Each row is followed by its class; each block has classes of its own.
   0   64   79  -11  -41   34    2   18  -27  -11  -65   44 -130   -4  -40  -13   19  116  -56    7   45   39  -54   60   36  -38    6  -93    0
rulo
 173   43  -52   21  -65  -12 -137   90  -68   34  -63  -84  -13   15   26  133   99   49   86   -3 -137  -57 -262  -40  -66   -4 -192  127  109
neku
 158 -434  302  -78 -255   23  -64   32   64   79 -443  200 -427 -213  -23 -357 -196  408 -307 -277   35   91 -609    9 -239  -25  154 -609  383
rulo
 118 -242  145  -67 -182   54 -206   47  110  -83 -346  -22 -178  -70   -6 -228  -34  318 -177 -216  -58  107 -416   83 -151    2   28 -430  256
Rem
  50  211  -39  -55  -26   12 -185   24  -40  -51  -42 -137   26  -46   90   13  109   66  -86  -24  -43  -17  -35   90  -42   36 -105   55   18
Rem
  59 -249   96  -54  -72   27  -40  -55   69  -55   27 -115 -186  -19  -68 -331  -83  251 -214  -30   26  213 -270   49 -171  -56  202 -255   99
Zalil
-117  100   31   41   88  -67  107  -18 -104  -12  108  187   18   79    8  148  -86 -201   25  195  103  -62  238  -75  267   58  -19  299 -285
Zalil
 133 -273  141  -71 -173    2  -54  -57  140  -29 -247  -13 -265 -131  -39 -463  -89  329 -322 -148  -16  133 -448  -28 -220  -27  251 -385  270
rulo
 108 -207   -2   -8    7  -28  269  -79  -12   88   87  135  112  -57    2   45 -112  -53   84    7   51   24  239  -20   -9  100  117  -81   79
Zalil
  85  119  -63  -22   70  -41   16   50  -71   74    2   91   16  -70  105  260   97 -136  145  -15  -96  -85  -19  -52   21    1 -129  201  169
neku
  88 -122  134   -5  -80   28  -85   25  -16   50  -83  137 -193  -43   68  -21   34   91   58  -68  -33  -14 -198    6  -75  -33  -46 -118  169
neku
  43   -8   62  -62 -242  -51 -296  221  146   78 -201  -77  118    6   28  -93  -92  111  -91 -213  -29   35 -339   -9  -49   39 -219 -218   -7
Rem
 126  -86  -49  -40  -92   85 -181   82   51    9 -145 -134   57  -29  -75   73   70  120   24 -147 -131  -14 -218   11 -135  -26 -110  -79  215
neku
 -37  -34   65  -48 -114   42 -224   60   38  -14 -108  -98  -43    8  -65  -47   23  169  -79  -79   -3   88 -151   57  -52  -36  -34 -252   84
Rem
  71  -18   92    0 -128    7 -187  -49   45   19 -186  -37 -130  -64   78 -136  -15  199 -131 -146  -34   42 -296   -3 -121  -32  -11 -265  112
Rem
  10   85    5  -27   -9  -35  -57   60  -52  -14  -53  -23  -78  -33   64  120   47  -26   50  -19  -60  -78 -154  -40  -16  -33 -108  128   73
neku
  -7  -96   75   -4   26   22  118 -122   20  -49   38  -16   -2   36  -30 -159  -11   94  -87   13   51   58  120    9   14   19  165 -132  -26
Zalil
   5  -39   23  -70   -8   -1 -199   72  -61   37 -195   49  -81  -45  101  -58  -13  -94  -57  -19 -107 -131 -410 -106  -81   -8 -115  206   34
rulo
  70 -185  -75    8   13  -25   61   35  -27   47   41   -1   99  -16   61  226   14  -57  155   22 -115  -69  -33  -24  -15  -15  -84  129  -24
neku
 -29   95    9  -19  -86    6 -226   58  -21  -46 -172  -38 -197  -79   27 -185  -27   78 -152  -26  -30  -13 -438  -50 -149  104  -25   10   19
rulo
  32  224   84  -57   42  -15   10   58  -46   77 -121  299 -117  -96  132  -69  -29  -46  -52  -17   25  -52  -73 -124   90   12  -61  -14  -44
rulo
 -74  113  -49    7  -92   34 -274  128   -1    0  -29 -132  104   53   -2   75  -66  -62   26  -73  -97   15 -153  -37   12   24 -232  100  -95
Rem
 -49  336  113  -46  -89   79 -231   86   14   12 -234  126 -125  -56   59 -152   23   13 -105  -34   51   12 -172  -40   61   30  -99  -92  -89
rulo
  -7   41   11   39  149  -40  253  -92  -76  -10   86  194  -35    3   30  116    5 -164  143   83   63  -58  240  -49  145   96   58  200  -67
Zalil
 122 -205   22   -5  -59   15  -74    9    6   52 -138  -12  -47  -72   37  -12    6  103  -57 -131  -87  -11 -245   -5 -132   13   27 -112  286
neku
 -47  -23   49   36  -81   13 -194   63  -57  -34  -82  -88 -225   40  -52  -37   54   80  -63   12  -23   50 -282   10 -157 -111  -30   -4    5
Rem
  46   98  113  -31  -81   34 -190   34 -273   -4 -243  101 -232 -125   24 -133  -24  181  -89 -106   44   10 -214   -8  -28   31  -15 -274   46
rulo
  62   66   30   -2  -40   -4  -92   29    3    7 -168   -1 -168  -89   49 -258   -6   96 -178  -74  -24   14 -241  -17 -141   -8   50 -110  106
rulo
  74  -99  -35  -35  -84  -15 -186   88   44   86 -110  -71   70  -62   29  149   23   63   75 -173  -88   14 -142   16  -24   15 -130 -129  106
neku
  71  -10  -99   13   16   76   21  -13  -42   65   75  -86  167  -86   63  260   89  -35  189  -50 -103  -34  171  -18   12   39 -117  107  161
neku
 -51  155   35  -17 -149    5 -257  151  -18   27 -156   23   32  -33  -60   47   74  113    7 -113  -36   26 -118   25   52   -4 -177  -36    1
Rem
  97  -65  143  -42  -69   -7 -198   27   38  -12 -241   18 -238 -110   32 -129   -4  212 -173 -154  -65   24 -335    7 -168  -32  -46 -325  251
Rem

A new block, with new classes.
 154  238  -83 -135 -152  630    5   43   -1    2  186    4   81 -288   78   42 -300   14  -85  123   -5  -65   61   17  -95  -57   71  -92   85
Domat
 -33  278  -22  -99 -256  359  -53  121  -54   89  156   40   65 -224  142  -62 -300  -36  181   48  -75 -295  -13   66   23  223 -805 -125   83
Domat
 126 -562   65   36   78 -136  -25  234   61   -2  163   65  229  -31   35   -4 -289   40   14  116  -12  -47  130  156  -60  -85  101   29 -119
siz
 -88  294  -61  252  -47  560  -22  219   26  137   43   63   95 -140  -44   44 -540  112   87   20   23 -156  174  138 -129  -38   71   74  148
kef
 117  -43   65  165 -226  541  -49  384  -72  -38  266   51 -204  -58  139   93  -55   13  -80   56 -111  -54  139 -120 -174   69  -68 -121  -59
Mafat
  38 -533  245  158  250  -35   -3  377  132 -112 -127   42  161   61  120   67 -114  179   46  142  -14   55  133   41   55 -103   58  203  -60
siz
  39   15  -69  426  432 -378    5  281   -2  -55 -104   69  140  -54  -43 -150 -410   56  175  -35  142   48  142  -24   69    3   62  113 -130
siz
 -25   62   43 -118  142 -173   82  -63  196    7    6  130  162  110  -62   -2 -465   95  -24   21   16   -6  163   86  -25 -200  167  -12  237
medar
-139  321 -107 -148  -24 -337  -32   63  -55  -11  115  -17  120   18  -52  112 -185  -25   22   56  -89  128   73    2  320  -36   11  -68   68
medar
 132   74  -91  319   75  425  -22  152  -35  -37    6   67  110 -155 -295    9 -459  179   70 -187  -45 -256  140  -58   56 -118  140 -132  137
kef
  39  345 -126  170  -39  361  -29  219  -32   -8    8  -86    0 -110  -75   17 -210  160  146   47  -63  -37  233  -32   51  -52   49  -34   23
kef
 -62  115 -130  292   20  617   25  281   -2  -70    8  -16   61 -166  -86   14 -443   72  102  142  -12 -167   95  -70  -23 -104  238  -36  187
kef
 -27 -438  106  146  196 -429  -98  315   68  -35  -49  207  159    0  -19   -7 -316  127   64  -88   12 -122  140   39   -6 -102   78   82   52
siz
  46  -45   40  -64  125  -28   39  -81  227   52  -20   90  221   72 -131   47 -225   48  -99   88  175   35   95  108  -37  -43  145   -7   75
medar
 184  331  139  134 -191  319  -42  215   28  -70  217   18 -140 -273 -106   87 -308  -49  119 -120  -41 -112  153  -18 -109   42   24   -6  -46
Mafat
  60  177   69   53 -114  786  -38   90 -148 -155  191   70  123 -207   56   74 -421   40   50  146  -94 -138   52  -77  -72 -100   65 -136   94
Domat
  60  372  215   91  776  484    5 -444  -95  175  -23  173  284  -78  -40  164 -805  115   45 -151   39 -126  167 -366  -61 -127   81   62  131
medar
  21  241   97  -91  335  -75   96 -146   67   57  -77   40  192  -16  -94   81 -503  119   26  159  179   85  121   97  -38 -115  156  -56   83
medar
  -4  397  -36 -122  155 -167   10  -42   39   -6  -16   32  160   99  -46  -34 -283  -12   74    9    3   41    4   19   51  -94   81   -7   52
medar
   2 -151  -12 -238   -2 -289  -95 -105  181   65  -15   92  110  174 -156   38  -79   35 -123   70  147   -3   91   89   -4  -97   60   -5  156
medar
  -6  691  -64 -100 -143  529   65  332 -128   19  276 -111   33 -107  165  -53 -271  -99  125  257    9   19  130  -23   13  -14   21 -195  -67
Domat
-104  171  289   59   16  805  -46  194 -124  -39  275   18 -124 -164   15  163 -139   67   73  141   66 -238    5 -158  -62   80  -84  -13    3
Mafat
 -56  275 -114  315   61  394   29  125 -160  -38  -27  -67   67  -26 -110  -54 -333   47  133  -53  169  -86  -32 -139   12  -79   62   18  -42
kef
 -38  176  -16 -151 -260  400  161   42  -17  -31  152   20   -6 -225  137   25 -259   -2  -95  114  -96 -212   49   20 -151  -10   85  -84  195
Domat
 -27   53   10 -149  161 -388  -62  -40  379   53 -182   55   59   67  -67   -3   14  -59  -61    8   30  141  188  140   84    5 -103   14  -17
medar
 -14  800  -75 -322 -190  478   28  -79  -51   59  202  -32   97 -282   43   31   26  -52  107  184 -287  -54   77  172   20  -33  -11  -52  -90
Domat
 -66   72  -12  -10   20 -531  -65  -89   77   47  -41   16  185  142  -87  -64   59    2 -267   96   51  175  126  174  -40 -160   41   29   12
medar
 -30  259  -67 -102  252 -149   56 -126   35   72   75   34  107   42    0    6 -308  -73   73  101   18   93   36   95   40  -24  177  -10  127
medar
 147   38  186   65   76  227  -10  137 -111  -56   -4   75   11 -212  268 -104 -570  -88   77 -141  -35 -186   61   24  -54  -36  -42   26  -90
Mafat
   9  -62   70 -143   74 -351  -33 -283   64   38   -9   23  169   77   57   74  -44   16  -20  120   66  -52   14 -102   73 -199  143   21   18
medar
 -40  238 -118 -174 -476  186    1  131  -90 -308  143 -341  -82 -147 -179   41  183   -8 -160  206  -12  232   46   79  -25  -25  -12  -93   50
Domat
  36 -265   75  261 -668  699   -5  708    3  -87  190   94  199 -476  303  221  -80   65   47   37  -38  -32  264  -92 -127   10   48  -80  -22
Mafat
  27 -541  140 -133 -200  286   25  471  115  -21   52   -6  -34   46   74  134  177  131 -214   26  -80   25  132  -16 -208  -54  -32 -103  296
Mafat
 -14 -101  117   13  -60   16   44  289  -86   28  225  -51  -65  176   61   55   40   83  -22   32  -19 -129   87 -507   16  -31   53   89 -296
Mafat
 100 -508  305  361  604 -153   10  166  143 -124 -139  106  264  114   60   59 -415  124  143 -109   -1  -17  -21 -104  -37  -43   84   90  -30
siz
  21  308   38  -57  331 -344   30 -149  -48   89  -48   37  161   88  -66   64 -105   58   56   83 -102 -146    4   50   38 -207  -90  -32   64
medar
 119 -805   71  262  388  -66   20  170  134   -1  -63   55  142  -52   93   29 -481   89   71   58   12  -13  177  -11  -67   -6   97   85    3
siz
  14  111 -114  269 -114  207  -67  388 -179  -20   55  -36   36   44  -86  -98 -381  -26   71  -91  -27 -127  148 -106   89 -215   21  -24    0
kef
 -15  122    8 -118 -206  519  -41  121 -106  -55  111   69  125 -262   70   49 -272  -49   29  159  -37 -259  -48  -43  -64 -131   43 -100  -40
Domat
  40  178  148   -2  -40  805   78 -187   -4  -41  107   53  145 -236   83    0 -410  -11   32  109 -282 -166   34   28  -47  -52   54  -74   53
Domat
 -80  444  -31 -182 -159  576  -64   -8   23    6  197   14  243 -350   -6  -28 -274   43  113  152  -37   71   32   64  -51 -139   37   59   55
Domat
 -19 -805   10   26 -205  318  -11 -198 -139 -107   75  -61   78 -167   66  -15  -98  -30   67   58  -83   58    5  -75  -83  -29    2  -84  -28
Domat
-109  -32 -213  196 -148  341   32  442 -114  -53  -30  327   46 -182 -172  -15 -260   85  -70  145   62 -149   97  -62   48  -32  147  -20   19
kef
  75  -80  198   42 -186   68    5  118   74  -44   49  133   26 -106  177  124  -96   30  -47  -21 -186  -35  148 -115 -120 -121  218  -25   12
Mafat
  -9  332   -5 -179  184 -181   67  -63   62   48   46   79  391   -5   21 -155 -434   -1   65 -137  -61  209  209   65    0  -58   -9   50  105
medar
 129 -500  -33  -48    8 -392    9  314   -8 -177   18  177  133  -72  159    7 -327  -11    5 -443   -7 -138  190   49   22   -8  -19   74  -25
siz
  14  566  -13 -137 -204  454   71 -140 -159    8  103   84   20 -383  -25  -33 -265   44   56  111 -113  -60   85 -127  -40  -89   87  -72 -140
Domat
   2  213   42  103  -80    0 -129 -105 -145   16  102  -77   64 -334 -135   42 -230   11   97  -77  -23 -130 -255  -34  -59   43   50   -5  -12
Mafat
 153 -139  109  354  481  -10  -20  162  111  -15 -130   46  204   -3  118    6 -645  164  249   14  123  -30  235   -9   -6  -21   72   52  -92
siz
 185  172  -62 -203 -484  305  -37  251    6   -3  214   81  -32 -198   21   45  -38   -8  -93  154 -323  -19   27   40  -93 -135  -42  -74   16
Domat
 -15  119  -40 -118  116  795   63  209  -59  -12  141    9 -168   50  394   27    2   52  199   11  -84 -111  107  -61 -160  125   45 -152    4
Mafat
  74  119  280  172 -303  805  -25  225 -227  -76  184   86  144 -116  296   83 -320   56   76   29 -113 -317  -10 -215 -137  -20  -97  -22   15
Mafat

Next block, with new classes.
 235  525 -195 -146   32 -131  -73 -137  -65  192  114 -501 -155  126  -17  109   11  -93  220  113 -229  -15  -30   19  391 -527  381  267  -39
mabot
 148  268 -241 -167  277  177  -19 -175  -65  291  -18 -131 -212 -339 -211  206 -146   98  197  -61 -289  368    3   45  354 -259  163  119   37
mabot
 123  250 -166 -154  476   96  -51 -183  -46  161    2  188 -144 -142 -108  324   39  -90   -6   27 -548 -171  -99   -1  220 -335   54  221  -19
Mura
 142  147 -296 -115  691  152  -66 -203  -66  104    2   -7 -163 -278 -198  228   23   33  290   76 -278   92  101  -15  270 -260   35  123 -121
mabot
 256  351 -300 -224  629  155 -112 -229  -21  307 -334  -93 -324 -293  -24  419  -77   60  311  -32 -450  159   42   30  407 -322  117  117 -155
mabot
 146  292 -207 -158  370  243  -66 -206  -12  470   83 -102 -160 -153   20  157   67  -74  332   20 -350  319   10   57  521 -606  179  214  -65
mabot
 301  346 -332 -109  414   77 -121 -215 -137  190   -4 -185 -196 -243 -105  185   16   47  350  148 -346  305   12  137  422 -221  237  271 -289
mabot
 239  355 -358 -178  586   40 -141 -160   18  263    2 -123 -215 -222 -151  203   46  104  218   64 -334  -55   81  -14  306 -301  346  152 -112
Mura
 194  469 -156 -177 -169  127 -117 -156    3  301  132 -237 -210 -160 -109  136  -24  126  379  105 -309  172  -75    5  449 -325  165  141  -47
mabot
  84  275 -281 -211  482   47 -180 -120  -79  222  139 -179 -184 -163 -151   93   95   69  273   68 -316   76   85   98  245 -563  340  259 -300
Mura
 190  300 -145  -43  198   67  -67 -177  -48  172  -58 -249 -132 -213  -39  225  -44   31   88   74 -431 -150 -284    7  331 -316   83  167   34
Mura
 139  270 -246 -185  503   82 -128 -242  -99  284 -102 -163 -190 -353 -176  195   -6   79  341  107 -476  147   80   -7  355 -382  295  235 -210
mabot
 154  209 -442 -151  922  -28 -156  -34  -66  121   60  146 -158 -268 -127  436   54   18  141    3 -544 -233   10   64  103 -635   90  166 -395
Mura
 140  399 -221 -140  327   71 -115 -173 -148  198   67 -166 -226   74   -1  118   -4   18  219   -4 -323  172   94  -11  334 -351  310  180  -83
mabot
  66   36 -303 -207  360  128  -95 -211   99  188   97    2 -195   78 -137  230    0  -21  200  -19 -396  241  -36   57  278 -216  128  115 -209
mabot
  39  234 -216 -144  256  -88 -140  -89   21  269  104   46 -104  -76   26  151    4  104  268   19 -430 -162  -85   70  186 -406  146  129   45
Mura
 117   58 -227 -147  396  125  -92  155  -13  102  -96  180  -15 -108 -189  240   -4   29  157  -18 -323   86   -5   51  285 -182   66   39  -89
Mura
 192  312 -433 -133  735  -58 -198 -140  -37  210   41   24 -144 -304  -18  219    7  145  263   36 -514 -162  161  101  176 -693  374  154 -302
Mura
 199  395 -277 -162  499   57 -148 -156  -67  301   39   27 -186 -246  -71  141  -19  233  254   73 -418   16  -61  -25  195 -464  186  169 -202
Mura
 148  237 -207 -197   72  169  -63 -207  -29  264   11 -149 -250 -115 -214  125  -37   84  400   35 -221  248  -66   44  430 -195  135  219 -115
mabot
 168  309 -251 -175  624   35 -177 -286 -124   98   37  -74 -188 -286 -127  212  -55  132  338   85 -458  -21  -49  -40  281 -508  444  177 -170
Mura
 121  205 -335 -162  467  118  -90 -198  -68  209  110 -302 -218 -239  -85  234   -8   40  287  -16 -471  294   30  -34  421 -185   20  172  -64
mabot

A new block, with new classes.
-131  -16 -236   99 -153   -8  -29  -53 -132   78  434   64  172   20 -174  163  -64  -81   13  410  -69   98  -47 -572  -71  -40  -55  -83 -246
zab
 -29   38  -88   34  -22   59  -38 -143 -110   16  368  -45  166   65  -96   -6  -70  -34   27  189  -13   88  -20 -508 -152  -52  -70    8 -303
fafen
 136 -114 -114   66  -75   99  -11  -68  -40   72  348  133   10  -32 -165  123  -86  -19  -67  234   55    2  -37 -356  -29  -59    5  -24   16
zab
  78  -83  -90   82 -139  152  -41   -9  -44   77  550  100    6    0 -144  161 -105  -20  -38  184   31  -14  -78 -317    0  -20   -5   -3   34
zab
  87   10 -166   68 -294   39   -8    9  -48  221  408  122  161    8 -210  271  -52  -48  -99  293  -79  -85  -17 -364  -37   11  -71    1  -43
zab
-161    7   -9   54   44   75 -110 -178 -113  -18  183   77  -18   44  155   56   -5  -39   53   80   -7   61  -33 -256 -196  -26  -56  -21 -235
fafen
 -99   10  -52   78  278   91  -59  -80   -9    5  176   11  162  -16   27  -14  168    6   49   86  -41   54   52 -172  -59   -7   79  -42 -123
fafen
 -54   63 -347  -13  -91   96 -145  -41   15   79  430  -40  213   53  -67  -15   12   11   64  152 -117   23  -19 -322 -196  -88  -47  -63 -341
fafen
 187  -66  -31  105 -218   89   12  -24  -85  111  356  132   86    8 -272  115  -82  -22  -96  353 -118    0 -119 -404   52  -31  -47    6   48
zab
-245   59  108  120   82   18  -17  -38 -136 -123   -1   87    5   64  -75   38  -42 -146  186  -55   25  199   16 -290 -114  -99 -108  -10 -169
fafen
  54   76 -178  -44   46   63   12    6   -8   -2  119   69   25   22   26   34   23  -95  105   31  130   93   -9 -182 -195  -51   10   11  -94
fafen
  27  -87 -220   19 -212   33   -4   56   77  269  536  -52   74  -13 -171  149 -116   44 -180  408  -14 -137  -28 -237   67   98   46   26   38
zab
 -72   18 -162  -53  -63   34  -73  -29  -16   51  109  -92  154  -31   20   69  -95  -11   43  122   23  -20  -21  -54  -40   35   26  -59 -135
fafen
 100   -5   37   89  -80   90    9  -62  -34  -11  216   74   16   58 -229   76 -226  -50 -211  116 -135   53  -49 -317  -27   20 -121   77   45
zab
  65    1 -133   83 -199   35   12   61   46  291  394   33  105  -25 -249   98 -101  -26 -109  362  -52  -95  -49 -237   86  156  138   16  147
zab
 178  -14 -108   45 -231  -74  -19   72  224  275  469   78   90   -8 -140  169  -99  -15 -220  370  -33 -117  -21 -347   66  139  -69   70  102
zab
  -2 -170  229  132   46  -40   58   13  -85   -1   15  108  -83   70 -159   27  -59  -67  -46   -5  -40  116   23 -226  -42 -112  -97  -40  177
zab
  82  -36   -4  158 -106   16    7  -57 -135   72  404   29   65   45 -263  172 -219  -82  -44  261   35    0  -52 -609  -33  -48  -62  -25  -45
zab
 -47   33   59  159   -8   74  -34  -91  -71   44   90   77   50  144  -91   70  -44  -63  156   46    8  141   40 -330 -216   47  128   49 -104
fafen
 -23  -47   -4   26   -8   43  -29  -61  -62   54  195  -31  104  -16 -109  120 -123  -78  109  262   42 -114  -26 -427 -133  -63  -35   54 -205
fafen
 -58  178   62   -1  -45 -193  -23  161  -38    3  133   14   68   66 -329   87  -30  -22  -22  360 -154  -37  -84 -195   44  129  -19   74  -89
fafen
 -48   75  -93  124   -6   65  -75  -68  -62   27  307  -42  139   44 -152   89  -29  -64  129  160  -56   83   -4 -390 -146  -30  -51  -22 -226
fafen
  21  -73   91  140  -72    6   62   51  -13   26   44  107  -45   28 -210  100 -235  -73  -58  158 -114  -84   83 -306   46  -37  -71   86   87
zab
  88  -39 -140   17  -85   15  -47  -37   13   44  289  124   82    7 -173   85  -81  -49  -65  315  -39  -66  -34 -347    0   33 -104  -22  -31
zab
 -65   60 -213    7  -36   98  -66   15  -28   51  298  -28  147  -16   39   72  -92   17   42  173   57  -25  -31 -264 -126  -24   10   91 -266
fafen
  74 -185  162  233  -46   53   26   16 -167   27  196  180 -103   53 -129  113  -16  -78 -126  141  -59  135    1 -410  261 -149 -102   10   90
zab
 117  -76 -111   10 -199   25 -199   99   49  180  359  -32  125   -5 -269  190  -49    2 -141  393   29  -91  -82 -352   10   72   64   32   -3
zab

A new block, with new classes.
  79   56 -105   13   25  -21  -73  -74  -91  160   89  -17   31  115   35  140  151   -8  -12  -27  -80   87   68   29  -50  -42 -174  -95  -69
Meze
 204  -64   26 -126  148 -162   48 -107   22  -36  115  108  189  -83 -101  213  -88  498  -50   25  122   64  271   64   97 -100  184 -250  291
Meze
 100   72   15 -335  -93  -45 -258  102   21   22   58   86   61   49   33   29  -42  -13 -108   22 -150   -7  149    5  -14   87  -41   55 -197
tatad
 -79   28  -21   51   49   35 -104    3  -29   33  -34   -7   81  -25  -94 -107  -39    8  -74 -159  -84  -37 -263 -147   80   50   22   56  190
tatad
 211    6  -55   91 -145  -63   64 -136  -96    5  -48  -14   17    0   86   97  -75   61  -50   85  102  122   72   55  -29   11 -211  -72   33
Meze
  -7 -122   54 -104  218 -102   10  -42 -160  -42  -94  242  283 -129  -37  -21  103  338    9  -14   65   -9 -110  -95   76  -54   98 -154  462
Meze
  78  117  -72   48 -165    8 -174  136  -31  -32  -76   72  114   12   89   64 -213 -113 -156    4 -110   36   85  -51  -87   91 -146   72 -366
tatad
 104   23   18  -47   31  -63   46  -83 -124  -16    2   56  174  135  -89  124  -62  262  -62   -7   55  -34   83  -15    5  -72  -41  -61  157
Meze
  95   75   58   19 -113  -23 -124  113   58  -84  -67  126   95   60    2   27 -274  -79 -135   49  -89   -2  114  -54   42  177  163   82 -175
tatad
-106   56   69  -89   97  -47  -90  -17   68   40  212   25  116  -13 -136 -141  134  259 -108    8 -144  -15   97   96   91  -38   28  -15  208
Meze
  59   79  -18   50  -98   22 -181  135  -74   79  -62   24   78   92    1   54 -136  -68  -76   49 -103   26   -1  -73   77   59   21  145 -126
tatad
 299   15  -13 -164  -73 -160   17  -57  -35  -39  161   18  126   91   55  191 -108  480   -8  168  -38   78  210  281  100  -26  -77 -156  144
Meze
  30   32  -56  -22  -70   14 -181   87  -10  -63  -34  126  225  -28   24   79 -287    5  -56   20  -81  -99  125  -57  -68   53  -21   94 -278
tatad
 -35  103   24   51  111   71 -239  124 -128  106   55  -22   81   47  -11 -119  142 -180   -6  -66 -169   21   99   -3  -48   41  -64  136 -168
tatad
 -37  -38   -3  -29  -74    2 -129   64   -7  -61   23   44  107   -1    0   62   26  -11  -30    7 -103   -1  -95   12   14    2   44 -216 -198
tatad
